Levels:
[ -3.2  -1.2  -0.1   2.9 -17.1  -0.5  -6.9   1.4   2.5  -4.6   1.7   6.4
  17.9  -9.7  23.5  -2.3   0.4   0.8 -14.6   0.1   1.3   9.9 -33.9  -8.0
 -53.0   8.8   1.9]
1
[  0.5   0.5   6.5  -2.3   0.5  -0.9  -9.9  19.2  10.1   3.3  -1.6  -8.0
  13.4  -6.1  20.4   0.2   0.2 -12.3  -5.7  -1.2  -0.7  -0.5 -66.2   3.6
 -20.5   4.8   9.8]
2
[ -8.6  -1.8   5.3   3.7  -3.3   3.5  -6.7  17.5   4.5 -12.3  -2.4   1.0
 -23.7  -5.6  21.5  33.1  -3.5  -7.7 -11.4  -0.3  -1.5   0.4 -79.3 -12.7
 -34.6   6.1  12.5]
2
[  2.2   2.5   7.0  -5.2  -2.6  -1.3 -13.5  11.8   5.8  -9.4   0.9  -3.4
  20.4 -18.2  28.9   3.4   8.5  -6.8 -11.5   2.2  -1.4  20.7 -66.1  -2.8
 -46.8  10.0  10.3]
1
[ -5.2  -3.6   8.6  -4.3 -25.6   4.4 -14.5   9.2   4.5 -10.6   1.9  16.9
   7.7 -14.3  28.2   2.3   1.0  -7.0 -16.7   6.6   2.7  -2.2 -74.6 -16.4
 -41.0   6.6   9.1]
2
[ -7.0 -14.3   7.2   0.7  -5.6  -3.3  -6.8  11.1   1.4  -2.5   0.8 -13.7
  32.8 -17.9  18.9   3.8  -8.4 -16.3 -17.9   1.3  -5.2   2.8 -79.3   2.0
 -32.7   6.2  15.9]
1
[ -7.3  -3.9   7.5   2.9  -9.1  -2.0 -21.7   0.9   2.1 -11.6   1.4  -3.0
  12.7 -11.4  20.5  10.7  -4.2 -14.6 -10.3   5.2   1.9   7.6 -67.2  -8.9
 -31.6   8.5  15.9]
3
[ -8.2  -2.2   6.9  -0.7   5.7  -5.6 -27.2  22.8   2.2  -7.9   2.4  -2.9
   6.8  -8.8  10.4   2.0  -7.4 -24.1 -14.2   0.7   3.7  26.0 -79.3   2.2
 -14.5  -0.8  20.5]
3
[ -9.9  -9.4   9.0  -4.5   2.2   3.7  -2.9   9.0   8.9  -2.5  12.7  -1.2
  13.2 -10.9  13.3   8.0  -6.9 -14.9  -5.4  -3.1  -2.9  -7.1 -79.3   1.2
 -18.9   1.6   9.6]
3
[  2.4   1.5   5.2   1.8 -17.6   0.2 -16.9  -8.8  -2.4  -4.9   2.3   0.4
  15.0  -4.2  21.6   3.5   1.9  -6.6  -7.0   5.3  -1.7   1.1 -44.5  -1.4
 -34.4   9.1   9.0]
1
[ -0.5  -5.1   6.5   0.1  -2.0   2.0 -11.3   2.1   5.5  -3.4   1.8  -3.3
   3.2  -9.0  11.9   2.4  -3.6 -23.9   3.9  -4.8   3.2  -0.3 -49.1   0.8
 -11.6   2.4 -38.1]
3
[ -2.9   6.6   7.7   0.6  -4.4  -4.2 -10.7  10.4  12.3   0.4  -0.2  -6.3
  17.9  -7.3  23.6   6.7  -4.0 -12.5 -19.3  -2.4  -3.7   4.1 -79.3   3.2
 -31.4   2.7  24.1]
2
[ -0.3   4.8   8.9   1.5  -3.0   1.6 -14.7   4.1  13.4  -5.0   2.5   6.4
   9.5 -15.5  24.9  11.2 -11.2 -14.0 -10.0   1.4   4.9   3.3 -79.3  -4.5
 -22.7   4.4  22.7]
2
[ -1.9  -2.0   9.9  -5.2  -7.6   4.8 -15.4   7.7  -3.8  -9.4  -3.8  -2.1
  10.9 -10.9  22.8   9.6  -3.0 -17.0 -13.8  -2.4  -1.6   1.8 -74.8  -2.5
 -24.6  -8.3   9.5]
2
[-14.2 -12.0   4.7  -1.2 -21.7 -20.4 -10.5  17.1   3.5  -4.6   0.3  14.0
   1.8  -6.6  16.1  15.0  -2.4  -9.6  -7.5   6.6   4.4  -1.0 -77.3  -8.6
 -25.1  -2.8   6.0]
3
[  0.3  -6.3  -0.1  -1.1 -14.6   9.9  -5.8  -6.9   2.3 -16.1   1.7  18.1
   1.2  -4.4  22.3  11.1  -4.5  -1.9 -14.2  -5.8   9.3   9.3 -37.4 -18.8
 -31.9  -1.5   3.1]
3
[ -5.5  -9.1  -0.3  12.2 -12.4   9.5  -8.4  15.2   0.9 -16.1   1.8  17.9
   2.7  -7.1  15.6  10.9  -4.0  -5.7  -9.8  -6.7   5.6   0.3 -77.1 -27.0
 -29.6  -3.9   5.1]
3
[  0.4  -0.4   9.8  -6.6   0.6   2.1 -17.6  -1.0   5.3  -1.7  -3.1  -9.1
  11.3  -6.1   5.8  23.5   5.6 -33.7  -5.5  -1.6   1.4  -0.8 -70.0   6.1
 -10.9  -0.8  18.6]
3
[ -2.1  -1.6  17.1  -1.6  -1.7   0.1  -7.7  10.2   7.6  -8.2  -6.9  -0.1
   6.4 -11.9  22.3   4.9  -2.2  -7.0 -14.4   0.6   5.0   3.1 -73.5  -2.5
 -30.6  10.3  15.0]
1
[  2.9   4.2   4.7   1.9 -13.9   3.1 -16.2   2.7   5.9 -11.8  -9.6   8.6
   6.4 -12.5  20.6   9.7   4.3  -6.6  -4.5  13.2  -3.8   0.2 -49.1 -10.3
 -35.3   6.7  12.9]
2

Stage of each row:
[  9.2  -4.9 -14.5  -3.4   5.6   1.6   8.5  -9.4  -1.2  11.1  -7.8  -0.9
  -8.5 -14.2  14.2  24.8  -6.3   6.0 -25.2   1.4   4.5 -48.4  -6.7   2.3
  -4.8   1.2   1.8]
6
[  0.0   3.7 -17.3  -3.3   0.6  18.6   2.4  -3.5  -0.9  -1.1   8.7  -4.0
  -1.9  10.0   6.9   6.6  16.1   9.0  -8.0  10.5  -1.1   1.8   3.0   0.0
  -7.1   7.2  -2.2]
8
[ 4.4  4.8 -3.3 -1.6  1.6 21.3 -1.5 -7.4 -2.6 -1.3 13.9 -6.9 -2.7 10.0
  1.6  3.9 27.1  9.3  5.1 -1.4  0.0 12.9 -1.7  4.4 -2.3  4.6 -2.9]
2
[  3.3  -3.1 -17.7  -1.4   5.6  21.1   8.8 -10.7  -7.7   8.5  -4.5   1.4
  -9.5 -11.9  13.1  -0.7  -4.6  -1.1 -40.5   8.1   5.3  -3.0  -8.5  -1.3
  -8.4   6.0  -1.0]
3
[ 9.3  9.0 -0.3 -1.3 -0.8 20.7 -2.5 -6.7 -3.8  0.4 19.4 -2.7 -2.7 10.2
  2.3  2.2 31.6 11.6 15.2  0.5  5.4 24.9 -0.9  4.6 -2.9  1.3 -3.7]
1
[ -6.3   8.7  -3.4  -0.9   0.2  36.9   1.2  -8.7  -8.6  -7.1  15.8  -3.6
  -1.0  11.3   1.1 -17.8  35.0   4.1   4.3   5.8   4.2  48.4  -8.2   0.3
  -3.8   7.6  -7.3]
1
[ 11.2   3.4  -6.4  -5.3  -0.4  -8.3  -0.7  -3.3   3.1   5.6   4.7  -5.4
  -3.9   3.3   5.1  29.8  10.4  14.0  12.8  -4.6  -1.0 -48.4   7.7   5.6
  -4.1  -1.4   2.1]
6
[-11.0   5.6 -17.0  -6.2   1.4  29.7  -3.4 -10.1  -4.2  -4.2  19.7  -6.7
  -2.0  19.2   5.5  -3.2  37.8   8.4   1.8  12.5   1.7  35.9   0.9 -10.0
  -5.3   8.9  -8.9]
9
[ 3.3  3.9 -1.9 -0.5  0.3 19.4 -1.3 -7.6 -3.0 -7.0 16.4 -5.3 -2.2 14.5
  0.2  2.1 25.2  9.0 -1.0 -8.3 -6.4 22.0 -3.4  4.9  0.3  7.0 -3.0]
3
[ 12.6   5.7  -6.1  -6.2   0.9   3.0  -0.9  -6.1   0.4  10.2  13.0  -7.5
  -6.1   6.8   4.0  31.1  29.1  18.2  18.4  -2.9   2.7 -48.4   1.7   6.2
  -3.1   1.3  -1.4]
6
[  5.6   5.3  -3.2  -0.4   1.8  24.4   1.7 -11.5  -5.7   0.0  11.9  -2.3
  -3.9   5.1   4.1   3.2  22.9   7.9  -0.2  -4.0   2.7  13.1  -3.6   2.5
  -2.9   4.1  -2.6]
2
[  0.7  -0.1  -6.1  -0.4   0.3  10.1   2.2  -5.8  -0.3  -2.0   3.2  -1.7
  -1.8   3.5   3.8   1.4   2.1   1.9 -16.8   0.0  -2.7   2.5  -1.3   1.6
  -4.7   5.1  -0.1]
3
[ 0.2  8.8 -2.7  0.2 -1.8 20.0 -3.1 -6.4 -2.6 -5.1 19.7 -5.8 -0.8 18.5
 -2.8 -0.3 31.7 10.8 15.2  0.0  0.4 31.4  1.6  1.9 -0.9  8.9 -4.5]
2
[ -7.8   7.3 -14.1  -3.6  -1.2  18.5  -5.6  -4.8   0.9  -5.8  15.6  -6.0
   0.6  18.7  -1.3   2.4  26.1   4.5   4.3  12.2  -2.0  16.4   3.7  -1.6
  -3.1   7.1  -3.9]
9
[ -5.2   1.4 -10.9  -0.2   0.2  17.9  -0.6  -6.2  -0.1  -8.7  12.6  -6.1
  -0.9  14.0   2.4  -1.0  15.5   5.2  -8.0   2.7  -7.8  11.3  -1.4   0.1
  -1.3   9.0  -1.0]
7
[ -0.8   3.6  -8.4  -0.3   3.7  40.8   4.2 -11.4 -10.7   0.1   8.3   0.6
  -4.8   2.1   6.9 -14.4  22.6   2.0 -18.4   6.4   7.7  48.4  -7.8   0.6
  -6.2   5.7  -6.7]
1
[ -3.7   1.7 -22.6  -4.4   0.7  20.6   0.5  -8.4  -3.7   2.1  10.0  -5.1
  -2.3   9.6   7.7   7.7  23.0   7.7  -6.3  18.2   5.2   5.2   1.4  -2.8
  -8.7   4.9  -4.8]
9
[  3.6   5.3  -2.1  -1.3   2.4  34.2  -0.7 -11.3  -7.2  -3.8  16.8  -5.2
  -5.2  11.8   4.4  -1.8  38.7  10.7   2.9  -3.7   0.4  34.6  -4.2   5.1
  -2.8   6.6  -0.4]
2
[  2.3   1.8   0.5  -0.4  -0.9  12.7  -0.1  -4.7  -0.4  -5.4  14.8  -6.3
  -0.8  14.6   0.0   8.9  24.6  10.7  11.1  -8.7 -11.2  -2.5   1.0   4.3
   2.1   5.0  -2.9]
5
[  5.6   3.1  -5.5  -1.8   0.4   4.3  -1.5   5.3  -0.5   1.1  11.8  -7.4
  -3.2  10.2   3.1  21.4  26.6  14.1  15.8  -5.2  -2.7 -34.1   2.9   4.0
  -0.5   2.5  -1.3]
6
[  8.3   8.0 -17.4  -4.2  -0.5   7.6  -1.9  -6.7   1.9   7.7  18.2  -7.8
  -3.5  13.9   6.6  27.2  35.6  19.1  27.7  15.2   8.6 -28.5   6.7   5.3
  -8.8  -5.2  -4.0]
9
[  5.1   1.8  -3.7  -1.2  -0.7   0.0  -2.6  -0.5   0.5   2.1   5.7  -2.6
   0.4   5.0   1.3   9.6   8.9   7.3   8.3  -0.8  -1.4 -18.7   2.1   2.2
  -2.3   0.2   0.9]
3
[  9.7   4.8  -0.8  -2.6  -1.8   0.3  -3.0  -3.5   3.2   2.6  12.8  -6.0
  -3.3  11.0   2.7  22.8  22.7  19.6  20.9  -7.7  -4.7 -45.2   4.1   7.7
  -0.3  -0.2   0.7]
5
[ -7.4   9.1 -12.6  -3.9  -2.4  21.3  -5.3  -5.9  -1.2  -6.0  21.2  -6.9
  -4.1  23.8   0.0   4.0  38.5  11.9  18.4  11.6  -0.6  19.1   5.7  -0.8
  -3.5   5.5  -5.5]
9
[ -7.5   2.9 -21.5  -3.9   1.7  10.3  -1.3  -4.8   4.8  -0.8  10.2  -8.2
   0.9  16.2   4.2   7.4  12.4   5.3  -3.1  17.8  -0.6  -5.4   6.8  -3.2
  -7.1   5.3  -1.5]
9
[  8.6   5.0 -13.9  -5.9   1.1   8.4  -0.8  -9.4   0.9   4.2  13.8  -9.6
  -4.2   8.6   8.3  27.9  30.2  17.4  15.1   4.6   3.0 -38.6   4.4   4.5
  -5.8   0.9  -1.2]
7
[ 3.4  7.1 -2.8 -1.1 -0.3 18.6 -2.1 -5.1 -2.9 -1.5 13.2 -1.7 -0.9 10.2
  5.4 -0.2 23.0  7.1 10.2  2.8  4.7 23.7  0.0  3.3 -2.1  1.2 -3.9]
1
[ -2.8   2.2  -9.9  -3.4   0.1  23.1  -0.3 -10.7  -2.4  -5.2  16.5  -6.1
  -4.1  13.4   3.7   6.2  30.4  10.8  -2.6  -1.9  -6.6   7.2  -0.3   1.1
  -1.6   7.7  -2.3]
7

Stage of each row:
[  6.4  -0.3 -15.4 -18.6  -3.2   5.4   1.8  -3.6  -4.8 -11.7  21.6 -17.5
 -12.9   1.5 -19.2   3.1  -6.6  27.1 -17.6  -2.3  15.9 -28.3 -17.6   8.9
   7.5   3.7  10.2]
2
[ -0.2  -5.8  -7.5   5.6  -1.4  -6.1  -7.9 -14.8  -2.0   3.7  25.6  -3.8
 -11.4  -0.6  -7.9  -7.0  -2.3   7.8 -24.0 -12.2  14.1  -5.6  -5.1   3.2
   2.7   7.7   9.2]
5
[-43.2  14.2 -14.8  -6.9 -12.1   2.7   4.4 -11.4   2.9  15.4  36.9 -13.8
 -19.2  -1.0 -24.9   2.3  -4.8  23.7 -48.3  -3.3  24.5 -14.4 -11.3   4.9
  -4.3  11.5  23.9]
4
[-31.0  -2.9 -22.7  -1.5  -5.9   6.4 -10.4 -16.1   0.7  11.7  22.0  -6.6
 -11.4  -6.5 -20.0   5.7  -2.8  10.5 -20.3  -7.1  13.4  -6.2 -17.3   1.2
   0.7  12.6  11.0]
5
[ -2.1   2.2  -7.6  11.1   1.7   1.9   5.4  -9.2   0.4   7.2  22.6  12.3
 -35.1   1.8 -16.5  -0.6  -2.3   3.2 -18.8  -9.4  21.5 -11.4  -3.4   8.7
   7.8   9.7  -0.8]
9
[  3.6  16.3 -10.8  17.7  18.5  -3.4   1.2 -15.5   3.3  20.8  27.4  -1.1
 -20.6  -1.4 -15.4  -9.6 -12.7   0.5 -20.2  -1.3  13.1  -3.7 -10.9  -0.4
  13.0  25.5   3.2]
8
[ 22.7 -58.7  -6.3  -6.2 -23.8   2.8  -4.5 -15.9  -3.7 -12.5  10.0 -20.5
  -6.4   2.6 -27.0  -0.2   3.4  47.0   6.5 -24.8  11.5  -6.5 -19.3  18.9
   3.5 -20.4  11.8]
4
